Look-ups in named tables: a row name and a column name give one cell, copied from the table.

bim.csv
,vus,tep,vit,refoz,pur,timize,mopen
nufulu,59,20,72,53,51,63,58
kisobu,58,20,69,53,54,59,59
mesaro,55,20,74,49,40,65,55
lero,47,20,75,54,54,61,61
pebibi,53,20,75,50,53,63,59
gof,55,20,74,48,46,67,56

What is the tep of mesaro in bim? 20
What is the vit of pebibi in bim? 75
What is the refoz of mesaro in bim? 49
What is the timize of mesaro in bim? 65
What is the mopen of nufulu in bim? 58
What is the timize of pebibi in bim? 63
What is the vit of kisobu in bim? 69

magik:
cols = fito, damoge
led: [329, 522]
tufo: [771, 80]
sudig: [861, 45]
nabi: [304, 546]
pif: [725, 136]
rasaver: [508, 406]
duniput: [333, 299]

rasaver, fito: 508
sudig, damoge: 45
duniput, fito: 333
pif, damoge: 136
tufo, damoge: 80
led, damoge: 522
tufo, fito: 771
rasaver, damoge: 406
pif, fito: 725
nabi, damoge: 546
Which row has the largest damoge? nabi

Table zat
        kolafol  vokep  migeb  pul  pib
razi        163    157    245  159  139
sarazo      149    153     21  156  135
vetebo      178    170    183  153  158
bada        158    154    189  157  192
tud         154    159    139  158  123
bos         120    174    151  159  212
zulop       188    172    204  151  163

What is the kolafol of bada in zat?
158
What is the pul of bos in zat?
159
What is the migeb of vetebo in zat?
183
What is the vokep of tud in zat?
159
What is the pib of razi in zat?
139
What is the vokep of vetebo in zat?
170
What is the kolafol of zulop in zat?
188
What is the pul of sarazo in zat?
156
What is the pul of zulop in zat?
151
What is the vokep of razi in zat?
157

gubem:
cols = tur, kov, dit, dip, topiv, saral, kes
bisus: [73, 118, 138, 177, 24, 94, 85]
vebag: [113, 156, 125, 168, 19, 114, 115]
kufu: [126, 183, 131, 161, 25, 127, 132]
nitasu: [144, 172, 126, 154, 49, 139, 108]
relove: [156, 177, 124, 151, 87, 132, 150]
bulobim: [158, 176, 132, 156, 90, 150, 131]
fepab: [182, 179, 148, 137, 109, 139, 136]
firarog: [162, 189, 154, 122, 118, 162, 152]
natudon: [161, 177, 159, 109, 163, 159, 153]
donuso: [143, 169, 178, 113, 179, 175, 167]
naluv: [174, 158, 188, 104, 172, 175, 160]
bimose: [144, 153, 164, 107, 204, 191, 179]
nin: [142, 198, 180, 108, 178, 178, 159]

topiv of bimose = 204
saral of vebag = 114
dit of kufu = 131
saral of nin = 178
tur of naluv = 174
dit of fepab = 148
saral of nitasu = 139
kov of naluv = 158
dip of relove = 151
topiv of relove = 87
tur of bimose = 144
dip of vebag = 168
kov of bimose = 153
dip of bisus = 177
tur of bisus = 73
topiv of donuso = 179

runaban =
cols = pup, zonomaz, gugure, nevo, datu
dizag: [104, 82, 54, 161, 152]
getuz: [80, 109, 82, 156, 187]
dilisen: [131, 61, 31, 115, 51]
vez: [159, 146, 222, 84, 81]
lir: [88, 100, 72, 159, 178]
ravu: [140, 152, 215, 84, 99]
zil: [110, 76, 48, 160, 140]
fadi: [88, 164, 185, 95, 158]
ren: [131, 61, 32, 115, 50]
tesiru: [86, 102, 74, 159, 181]
gepori: [68, 130, 107, 143, 200]
bito: [106, 80, 51, 161, 147]

What is the nevo of dilisen in runaban? 115
What is the gugure of gepori in runaban? 107
What is the datu of lir in runaban? 178
What is the datu of dizag in runaban? 152
What is the pup of ravu in runaban? 140
What is the gugure of dizag in runaban? 54
What is the datu of gepori in runaban? 200
What is the datu of vez in runaban? 81
What is the pup of vez in runaban? 159

